Rows, each with roughly how far along a hidden order it lies (0 to 10)
[  6.1  17.9 -29.5   6.6   6.1  10.7  -6.5  18.1  17.1   7.3   3.8  29.2
  14.0   8.8 -14.5  15.4   9.9  28.8 -14.9 -11.5  -6.1   8.8 -23.6  -5.7
  17.5   2.5 -48.5  -5.7  -2.7  25.2 -20.7  -4.4 -43.1 -13.2   6.3  11.7
  40.0  18.2  32.1 -12.2 -21.4 -35.0  -3.0  30.0 -25.3   8.7  44.9  11.4
 -12.4 -13.6 -42.4]
10
[  0.1   8.9 -19.9   6.0   2.6  20.6  -0.3  14.4  -5.6  10.2  -3.0  25.4
  21.8  10.1  -5.1  19.6   7.0  20.0 -18.5 -21.7 -16.4  -8.6 -23.5 -13.6
  19.5  -6.2 -41.9  -8.3  -7.1  20.7 -13.9  -2.4 -27.7 -10.5  15.7  16.9
  29.3  22.8  35.9  -8.5 -22.0 -14.7 -10.8  32.2 -11.0  14.1  18.7  11.6
  -7.2 -12.6 -36.0]
8
[ -1.1  13.5   6.4  56.1   1.6  -5.2  14.6 -14.6 -27.5  10.1   2.3  -6.4
  43.6  13.9   1.4  19.3   5.6 -17.8   7.6 -22.1 -17.4 -36.4   4.0  27.2
   2.3 -10.9  24.4   7.4 -10.7  -4.3  18.0  22.1   4.4  -6.5 -20.5  12.4
 -37.1 -21.8   2.0   7.6   8.1  19.3  -4.5 -10.4 -24.4  13.2 -37.6  10.1
   7.3  -9.6   8.2]
2
[ -0.6  13.7 -14.0  29.9   3.1   9.9   7.9  14.3 -17.4   8.3  -2.4  15.3
  30.1   8.3  -1.8  16.8   8.2   2.4 -11.7 -22.0 -15.5 -18.8 -13.1  -0.8
  12.5  -8.7 -30.9   0.4  -9.0  13.8   5.0   8.2 -18.2  -9.7   4.2  15.0
  -4.0  10.1  26.2  -4.1 -14.0  -8.3 -10.9  19.1 -18.3  15.4 -11.0  15.1
  -1.3  -8.2 -15.7]
5
[ -4.6  15.2  -3.4  27.2   2.2  16.3   3.7  11.3 -13.9   5.2  -4.9  14.5
  38.5   6.4  -1.4  20.6   6.4  14.5 -16.8 -25.4 -17.4 -20.3 -14.3  -4.1
  11.8  -9.4 -34.5  -1.1  -6.4  15.0   4.4   5.3 -19.6 -12.8  11.6  17.2
  -0.3  10.4  33.3  -3.2 -13.9 -16.2 -14.2  19.0 -17.1  16.8 -12.9  12.9
  -3.2  -9.0 -18.5]
6
[-10.7  26.1  34.0  52.5   2.4 -10.7  16.7  -9.9 -33.5  12.7   3.8  -5.4
  53.0  11.4  13.1  23.3   3.3 -34.1   6.8 -20.5 -27.1 -41.3  18.9  26.2
  -1.4  -9.5  28.6  16.3   2.4 -15.3  35.4  21.9   1.7 -20.9   9.7  -9.8
 -78.9  -4.9   7.9   9.6  20.7  18.9 -25.0 -22.7   5.0  22.6 -67.4  13.4
   6.6  -0.8  32.2]
0
[  0.5  10.4  -5.8  21.3  -1.5  21.8   3.8   2.8 -23.2   9.4  -5.9  13.4
  23.9   9.0  -4.7  15.7   6.5  13.3 -13.4 -32.5 -23.6 -28.4 -14.2  -1.3
  11.9 -12.6 -25.7  -3.6 -10.7  13.3   3.8   2.1  -9.2  -3.8  -0.2  26.4
  13.4   6.9  19.6  -1.1 -18.2   0.2  -5.3  34.9 -14.0  16.3  -9.9  11.9
   0.6  -9.9 -22.3]
5
[  1.8   8.5 -29.9   9.0   5.9  15.3   1.1  18.9   1.2   8.5   1.5  19.7
  23.7   7.3  -4.7  20.9   7.7  19.4 -21.0 -13.9 -11.1   2.9 -22.2 -10.8
  20.2  -0.7 -47.3  -5.1  -3.1  20.1 -10.7   1.4 -34.7 -10.0   7.0  10.4
  17.6  29.0  36.2  -8.8 -24.0 -25.4 -12.3  32.5 -19.1  11.2  21.7   9.7
  -7.6 -11.9 -36.7]
8
[  2.3  16.3 -28.3  13.2   8.1   6.6   1.5  19.3   9.4   8.8   3.0  26.2
  26.3   9.9  -6.8  18.3  12.7  12.0 -17.8  -9.0  -7.0   6.1 -18.5  -7.9
  18.1   3.3 -48.0  -4.0  -0.2  19.2 -10.7   1.9 -41.8 -19.5  11.6   1.5
  22.1  19.7  37.3  -9.4 -21.1 -31.2 -11.3  23.9 -27.4   8.8  18.1   9.3
 -11.0 -11.1 -36.0]
8
[ -4.8  15.5 -18.1  26.4   3.7   9.4   7.4  10.8 -11.9  11.5  -3.1  16.9
  26.9  10.7  -1.0  19.2   7.4  12.8 -14.9 -20.6 -15.4 -18.9 -15.2  -2.3
  12.8  -9.0 -15.2   0.8  -5.2  11.9   2.9   7.2 -19.1 -14.4  11.2  11.9
 -24.7  10.7  32.6  -4.6 -13.6 -13.5 -12.7  13.1 -22.3  16.3 -14.1   8.7
  -4.1  -9.0 -25.3]
6
[ 10.0   8.3 -37.2  -2.3   4.7  19.8  -7.4  16.1  16.6   9.3   2.5  27.2
   4.8   8.8 -19.2  14.4   9.0  28.4 -20.8 -16.1  -3.6   9.9 -23.8  -6.8
  18.1   0.4 -54.3  -9.5  -4.2  26.8 -23.1 -10.0 -44.0 -11.8   4.4  15.0
  57.2  20.0  34.0 -11.1 -28.4 -29.5   0.0  30.1 -22.3   9.6  65.3  10.4
 -12.8 -14.8 -47.4]
10
[  6.6  10.1 -30.4   2.7   3.6  18.7  -5.3  16.6   7.2   9.6   1.6  27.0
   7.8   8.5 -13.4  15.4  11.2  26.7 -18.9 -16.1  -7.1   4.6 -24.9 -13.6
  17.4  -1.5 -55.9  -9.1  -6.7  21.4 -18.6  -3.6 -37.9  -8.3   6.0  13.9
  40.1  17.8  32.6 -10.3 -23.5 -25.8  -3.8  36.5 -17.1   9.0  37.2  10.0
 -10.5 -13.6 -43.9]
9
[ -4.8  22.0  12.3  47.3  -0.3  -1.8  11.9  -8.8 -28.7  16.9  -1.4  -0.9
  70.9  12.8  -1.0  19.8  -1.3  -9.2   2.4 -29.2 -21.1 -46.5  -8.7  26.3
  -2.8 -14.7  13.9   6.8 -12.2  -2.3  17.2  17.8   1.2 -13.3  -6.1  16.8
 -45.6  -7.0  16.0   1.8   9.4  12.6  -6.0 -10.7 -15.3  20.3 -42.8  15.6
   4.2  -7.8   8.9]
2
[ -2.5  18.2   5.1  43.6   0.9   2.6  13.2  -8.1 -26.8  11.9   1.3  -5.9
  36.5  13.6  -1.4  16.6   8.5 -11.6   6.9 -25.0 -15.4 -33.1   2.2  25.8
   2.0 -12.2  10.7   7.3  -6.1   0.0  17.6  18.5  -0.4  -8.8 -14.9  15.3
 -34.3  -5.1  17.1   4.2   3.8  13.0  -4.3  -3.8 -26.0  13.6 -32.0  13.1
   4.1  -3.5  -4.0]
2

Part 2:
[ 14.1  33.9  -4.5 -14.9  47.0   8.2  12.1  18.6   9.0  -8.9  -8.7  -7.5
 -14.2   4.3  25.7  45.9 -64.5   3.5   3.6  27.9 -13.1  -3.1 -21.9 -20.1
  13.5   6.9   5.1  11.6   7.1  -1.5   2.4 -12.0 -40.9  12.2 -29.5  -5.7]
0
[  8.7  -2.5 -10.9  -6.2   4.3 -20.0  -4.1  -5.6 -15.2   5.3 -11.7   2.8
 -28.9  -2.9  -4.6  -5.8   4.3 -17.9   1.7  12.1  21.6 -29.2   8.1   1.5
   8.9   1.0  16.4 -16.2  21.6   4.9   6.5   7.9   4.9  -5.8   6.9  -6.2]
0
[ 14.3  -3.6   9.0  -3.9  12.4  37.0  11.3  57.1  76.7  21.0  -7.2 -21.6
 -16.5  61.0  91.1  62.5   2.2   9.1  -4.3  19.6 -49.4  -5.8 -10.5 -27.7
  53.3  35.1  18.4   6.7 -15.1 -28.6 -21.2   1.2  24.9   3.6   1.6 -38.7]
0
[-15.6  18.4 -16.8  -7.5   0.7  40.0 -34.8  -1.2 -11.6 -60.9   9.1 -41.3
 -18.3 -13.0  41.5 -31.7 -41.0 -15.8 -22.9 -10.5   3.4 -12.4  -9.4  31.8
 -31.0   2.3   2.1  41.3  56.4 -10.9 -18.4   3.2   8.1 -11.5 -19.0 -41.8]
10
[ 25.1  -1.6 -10.4   4.2  29.1 -20.1   5.3  -6.0  -9.5 -18.6 -20.0  -1.2
  -9.8 -21.1   3.6  -5.1  19.4  17.5   5.7 -13.9  12.1 -21.3   4.0   1.3
  26.4  -0.8  -0.2  12.7  25.5  18.2  -3.7   9.3 -20.5   5.3  27.5 -10.3]
0
[-17.9  -7.1   4.1  -9.7   5.9 -12.3   5.3  34.4 -14.4  14.0  14.6  -3.6
   8.5  -8.3 -33.3  25.3   0.6  13.4  -9.2 -15.5 -13.5  27.7 -16.7  -3.1
  -9.2 -28.8  27.2  22.9 -20.5  -0.3   1.8 -28.4  27.3   5.1  13.4  32.2]
0
[ 14.8  -6.3   3.4   3.7  26.7   6.7 -23.5   3.8  -4.3 -18.1   6.9   4.4
 -27.0  20.2  24.6   1.9 -34.6   4.5 -12.4  18.0 -19.1  -8.1 -11.4  -8.6
  24.3 -16.7 -31.6   7.5  13.6 -12.9 -10.6   5.3 -27.4 -14.5  -5.1 -13.0]
0
[-16.9  -6.2 -34.0  -5.9   8.3  -5.0 -10.3  38.3  24.2 -11.9 -10.8 -36.0
  10.4  -8.1  15.5 -22.9 -33.8  14.9  -3.0  20.7 -24.4 -13.3 -11.3  -8.9
   3.5  12.6   9.2  28.8  56.0  -8.4   0.7   0.5  28.1 -11.9  -9.5  -3.2]
10
[ -7.4 -15.3 -39.6   4.5 -12.6  13.6   9.2  -2.5  14.2 -31.2 -19.2  -9.5
  11.2   1.2  30.3  15.7  12.3  11.9  -5.2  59.8  -5.2 -25.1  17.9 -17.0
  -5.2  -5.2   6.0  44.5  47.7 -11.0 -28.9   0.0  20.5  -3.3 -15.2  21.9]
0
[ 17.8  -0.9   7.2  -8.0  -3.6  -9.5 -41.5  -3.1   9.9  33.3  -8.3 -13.2
  18.4   8.0 -14.4  -2.0 -27.4  -4.9  11.8 -11.7  10.0 -18.1  25.2 -20.0
   0.6  19.3  25.1 -19.1  36.9  24.0  12.8  -9.5   6.9   2.2  -2.2   8.0]
0
[ 37.3 -10.0  -6.3 -21.6 -26.3 -37.5  17.9  35.8   1.1  32.8 -19.7  25.9
 -21.7 -13.3  -7.5 -14.5  25.6  -1.6   9.8 -14.0  -8.1   1.8   1.2  22.0
 -14.5   6.4  -1.8 -16.4 -53.1  14.5  29.9  -1.1 -18.1  20.8  17.0  33.9]
0
[ 19.3  19.4  24.7  -3.3 -63.5   5.4  30.9 -10.1   9.5  10.2  -4.5  14.3
   2.0 -22.7 -20.0   1.9 -11.5 -44.6  12.6  -9.7   2.9  14.0   5.0  13.7
   2.4 -26.7 -18.8   8.7 -37.2   8.9  30.4   9.1  35.6   6.0   1.0  -4.2]
0
[ -1.3  -7.6  11.4  12.8  33.1  -1.6  29.3 -46.1   6.3   2.1   0.2  24.5
 -13.9 -29.6  32.9 -28.0  11.9  -0.4   2.2 -16.4   7.5  -3.4 -45.8  26.8
  11.1  -3.9   4.4  -9.8   2.3  12.1  -0.6   7.7   1.7 -13.8  24.3   8.4]
0
[-17.0 -15.2 -21.6   4.5  18.8 -12.1  -1.4  -7.3   7.6  13.5  17.0  24.3
  -0.5  -8.6 -32.4 -18.0  -2.8  -1.9  18.2   6.0 -35.8 -17.5 -27.0   5.9
   8.5  -6.6   4.0 -13.6 -10.7  18.8 -11.2   7.4  61.0  12.0  10.3 -14.6]
0
[ 22.8   7.9 -11.0   7.2 -19.6 -27.2   4.6  25.5 -40.0 -13.5   2.2  17.6
  -7.4 -32.7 -16.9 -12.0 -16.2 -18.7  -0.2   2.1   5.5  -8.8  15.3  -6.7
 -39.6 -17.8   0.6  -8.8  -1.6  12.2   5.7   1.8  10.8  -5.7  -9.0  -3.5]
0
[ -2.1  -2.4  10.3  62.9  45.7  -5.5 -23.9 -31.2 -20.4 -31.9   1.4  -2.0
  15.9  15.9 -18.4 -11.3 -22.7 -13.2  13.0  14.9  -1.5  -3.7  12.7   8.5
 -29.2 -29.2  17.7  51.2  40.8  28.6 -22.2  -4.2  31.7 -18.6  -3.6   9.7]
0
[-12.6   0.8   9.1  -5.5  10.7 -23.7   1.2 -72.9  -1.8  12.4 -16.7   8.8
 -14.1   2.1  25.1 -45.6   7.0 -31.8   2.9  14.4  28.3  -8.3   5.2  16.9
   2.5  -9.5  41.1  16.5  17.8   4.2  -7.2  36.2 -18.6 -18.9  -3.0  22.5]
0
[-28.3  23.4  -5.4  -1.1  42.4  23.6 -31.0  21.1   3.0  13.3  -9.3  -8.0
  15.1  18.8  19.8   5.2  12.5   7.9   6.8  -6.3   9.3  -5.7   5.3 -19.1
  -0.6  19.7   4.9  12.9  -5.1   1.7 -29.3 -18.6 -31.9  -4.9  13.4 -12.0]
0
[-37.3  41.3   4.8  22.4  35.3  26.9 -17.3 -15.2  -0.8 -62.4  15.3 -34.2
 -17.5  11.3  38.6   1.1  -9.2 -18.2 -20.2  31.5   9.9 -26.5 -16.8  -3.2
   6.7   2.1  26.5  38.9  54.0  -6.4 -50.5   2.0  23.7 -23.0  23.0 -49.4]
0
[ -4.5   4.5  -5.5 -12.3  14.2  -6.3   5.9  53.6  61.0  15.2  10.4 -44.9
 -28.0  29.7  63.1  31.8 -15.7  15.6 -11.6  20.5  -8.8  -6.1 -38.5  -2.6
  63.1  20.9  -5.7  21.5 -14.7 -22.8  -2.1  27.3  29.7   7.9  52.9 -34.7]
0
[ 11.8   6.6  -8.8   2.6   4.5 -23.2   5.2 -15.2   1.4   6.2  -1.7  -5.8
  -6.2  -1.6   9.4  -4.6   3.5  -3.4   9.5  -3.7   7.8  10.1  -3.5  -2.9
 -17.2   7.6  -1.3   6.1 -13.7  -5.9   2.4   3.5   4.7   6.2  -1.8  -2.8]
0
[ -0.3  15.5  -0.2   8.0 -32.8  -3.9 -21.1  -4.9 -12.4  -6.1   7.6   6.5
  -5.1  18.9  25.6   3.5 -17.5 -19.7  -1.7   3.2 -22.0 -17.2  12.7  18.3
   4.5   5.7   1.6   8.0  10.3  -9.3 -13.7  11.0  14.5  -8.4 -13.2  -1.6]
0
[-20.7 -22.4   3.1  -9.3  38.0   6.1  -1.7 -12.2   3.5 -16.3  17.2  -0.8
   3.7  20.0 -22.2 -21.0 -11.2  -9.4 -16.2  12.1   4.4  24.6 -31.1  10.8
  -4.6  17.8 -15.3  11.1  22.6  11.0 -18.4  -4.4  38.2  11.2   1.4 -24.4]
0
